Below are the code and all the weights of a small trained network. Each question names an input and a class and asks about switching units off, where a switched-off unit gives its printed mean instead of its output.

import numpy as np


def w(rows, s, z=0):
    codes = np.array(rows[::2]) - 128.0
    scale = np.full(codes.shape[1], s)
    scale[-1] = z or s
    return codes * scale


def norm(h):
    return h / np.sqrt((h * h).mean(-1, keepdims=True) + 1e-5)


def f(y):
    return y / 2 * (1 + np.tanh(0.7978845608 * (y + 0.044715 * y**3)))


def log_softmax(a):
    a = a - a.max(-1, keepdims=True)
    return a - np.log(np.exp(a).sum(-1, keepdims=True))


def net(x, mask):
    res = np.array(x, float).reshape(1, 7) / 4 @ E
    u = 0
    for l in range(2):
        y = f(norm(res) @ A[l][:, :-1].T + A[l][:, -1])
        res = res + np.where(mask[u : u + 10], y, B[l][:, -1]) @ B[l][:, :-1]
        u += 10
    return log_softmax(norm(res)[-1] @ U[:, :-1].T + U[:, -1])


A, B = {}, {}
E = w([
[140,157,234,168,56,30,126,179,214,252,164],'x0',
[17,180,193,136,33,3,115,103,47,111,83],'x1',
[84,190,223,127,188,76,149,116,153,87,187],'x2',
[73,196,175,207,111,120,105,99,144,136,172],'x3',
[95,201,88,124,47,94,216,207,125,65,209],'x4',
[170,114,126,164,25,203,113,177,9,163,123],'x5',
[32,54,106,249,179,99,124,160,159,160,139],'x6',
],0.0045)
A[0] = w([
[139,135,149,149,49,77,165,190,140,220,140,157],'0.n0',
[152,127,124,109,175,142,116,126,188,84,179,109],'0.n1',
[136,128,120,46,144,91,192,188,203,102,140,150],'0.n2',
[113,89,69,151,67,145,183,185,101,82,173,81],'0.n3',
[239,147,123,1,62,176,155,148,80,86,83,102],'0.n4',
[167,77,130,161,84,172,99,161,115,176,176,51],'0.n5',
[173,148,126,103,36,122,179,163,118,219,117,4],'0.n6',
[174,119,138,109,93,155,90,159,104,202,117,40],'0.n7',
[124,69,131,154,159,136,92,122,143,202,89,86],'0.n8',
[104,128,23,177,96,169,162,188,78,95,174,40],'0.n9',
],0.0073,0.0036)
B[0] = w([
[144,142,164,197,92,57,214,140,180,131,125,233],'0.n0',
[134,147,103,119,121,91,202,120,167,160,100,166],'0.n1',
[156,146,39,129,201,86,124,72,147,97,185,204],'0.n2',
[144,167,107,80,218,105,167,76,142,138,123,174],'0.n3',
[135,96,103,67,126,171,65,33,70,203,247,253],'0.n4',
[188,171,119,178,112,163,165,121,112,125,186,156],'0.n5',
[89,151,207,247,179,114,120,165,254,96,44,165],'0.n6',
[129,81,123,177,132,161,93,137,186,131,202,153],'0.n7',
[205,55,152,124,123,155,143,146,151,113,145,175],'0.n8',
[86,147,53,90,156,124,210,55,138,172,174,177],'0.n9',
],0.0064,0.006)
A[1] = w([
[126,122,170,157,19,70,99,162,146,207,158,75],'1.n0',
[72,143,80,192,79,198,138,148,85,147,144,67],'1.n1',
[51,169,141,108,37,59,136,166,61,56,76,73],'1.n2',
[53,160,189,200,153,125,127,133,186,129,103,138],'1.n3',
[155,27,108,142,182,148,111,153,154,134,2,52],'1.n4',
[130,48,57,66,126,185,88,122,90,177,153,137],'1.n5',
[159,89,84,115,190,153,84,152,181,155,84,67],'1.n6',
[199,112,135,142,122,216,75,172,114,155,168,4],'1.n7',
[82,117,88,214,94,142,136,137,31,153,134,97],'1.n8',
[84,50,131,143,175,123,140,107,136,181,77,85],'1.n9',
],0.0077,0.0038)
B[1] = w([
[169,85,167,219,52,156,146,155,136,123,110,205],'1.n0',
[153,180,110,94,206,140,174,88,191,169,170,135],'1.n1',
[1,192,146,125,171,79,112,225,97,94,20,185],'1.n2',
[164,117,62,86,118,202,116,77,46,145,129,227],'1.n3',
[59,129,202,154,156,73,6,163,140,27,136,172],'1.n4',
[127,100,122,48,153,154,54,123,96,149,82,254],'1.n5',
[38,219,167,117,77,117,128,150,34,91,100,164],'1.n6',
[122,147,101,136,158,147,201,242,155,133,51,168],'1.n7',
[164,162,101,101,150,53,161,85,196,115,147,153],'1.n8',
[143,164,88,97,126,128,56,96,139,98,199,157],'1.n9',
],0.0078,0.0062)
U = w([
[147,109,72,6,176,190,94,63,72,154,149,165],'0',
[204,84,193,224,58,140,121,136,161,139,154,153],'1',
[138,175,79,130,176,71,250,101,198,139,169,179],'2',
[165,79,138,125,169,202,90,215,134,144,78,90],'3',
[69,169,169,176,65,95,168,183,65,131,36,83],'4',
[57,147,142,87,177,83,47,138,104,41,115,162],'5',
[121,97,127,95,106,143,156,164,126,109,125,2],'6',
],0.014,0.006)

Each question gives the input, the list of numbers given to net, and the class t.
The units are the neurons (one row each of A and B). Each row of codes is followed by its name. A weight is (code - 128) times the scale printed after its matrix; where a second scale follows, it is the last column's (A, B and U).
mask holds one flag per neuron, layer by layer. A switched-off neuron (its flag False) gives its mean, the last column of its row in B, instead of its output. The means were averaged over made-up inputs and are rounded, as every weight is.
A unit's drop is (log p(t) with every unit on - log p(t) with that unit switched off) / (log p(t) with every unit on - log p(t) with every unit switched off).
The circuit of an input: a set's keep is (log p(t) with only the set's units on - log p(t) with every unit switched off) / (log p(t) with every unit on - log p(t) with every unit switched off). Starting from the 12 units with the biggest drops (on a tie, the unit counted first), units are removed one at a time, each time the one whose removal leaves the highest keep (on an exact tie, the one counted first), for as long as the keep stays at least 0.8.
units of the circuit, in order: the units of the circuit, biggest drop first
most important unit: the unit with the biggest drop
top k neurons: the k neurons with the biggest drops, biggest first
k most important neurons of layer l: the k neurons of layer l with the biggest drops, biggest first
drop of u: that unit's drop, to one decimal
input [4,1,-5,0,5,5,5], class 2: most important unit	0.n9
input [2,6,3,-8,3,8,-7], class 1: top 2 neurons	[0.n4, 0.n6]
input [8,8,1,-4,0,5,-4], class 1: top 2 neurons	[1.n0, 0.n7]
input [2,-1,2,7,-3,-2,-1], class 1: units of the circuit, in order	[0.n2, 1.n0]
input [1,-8,-8,-5,1,-8,7], class 5: units of the circuit, in order	[1.n4, 1.n6]
input [-3,7,5,8,8,-3,2], class 4: units of the circuit, in order	[1.n2, 0.n4]
input [0,-6,-3,3,0,6,4], class 2: top 2 neurons	[0.n5, 0.n4]
input [2,2,-5,7,1,-2,-4], class 4: top 4 neurons	[0.n4, 1.n2, 0.n8, 0.n2]
input [2,-1,8,-2,7,7,-5], class 2: top 2 neurons	[0.n3, 0.n2]
input [-5,-5,-5,7,8,3,5], class 2: top 2 neurons	[0.n4, 1.n3]
input [6,-7,-1,-4,-8,6,7], class 1: top 3 neurons	[0.n5, 0.n4, 1.n2]
input [0,-6,6,3,-4,3,-1], class 3: 2 most important neurons of layer 0	[0.n0, 0.n2]
input [1,-1,-7,3,-2,2,-5], class 3: top 2 neurons	[0.n6, 1.n7]
input [4,-2,1,-1,7,7,1], class 2: units of the circuit, in order	[0.n3]
input [-6,-3,-7,-1,-4,1,6], class 5: top 2 neurons	[1.n4, 0.n4]
input [3,5,7,-8,-3,0,-2], class 4: 2 most important neurons of layer 1	[1.n5, 1.n4]
input [-6,6,2,1,8,0,-4], class 0: top 3 neurons	[0.n4, 0.n0, 0.n9]
input [-5,-3,2,-6,-6,-3,-1], class 5: top 4 neurons	[1.n4, 1.n6, 0.n9, 1.n3]
input [6,-7,-2,-2,1,4,-8], class 1: 2 most important neurons of layer 0	[0.n6, 0.n0]
input [4,2,-8,7,2,-7,3], class 1: units of the circuit, in order	[1.n0]
input [7,-4,-8,-4,3,1,-1], class 1: drop of 1.n4	0.0
input [4,6,-2,0,3,6,-8], class 1: drop of 0.n4	0.5
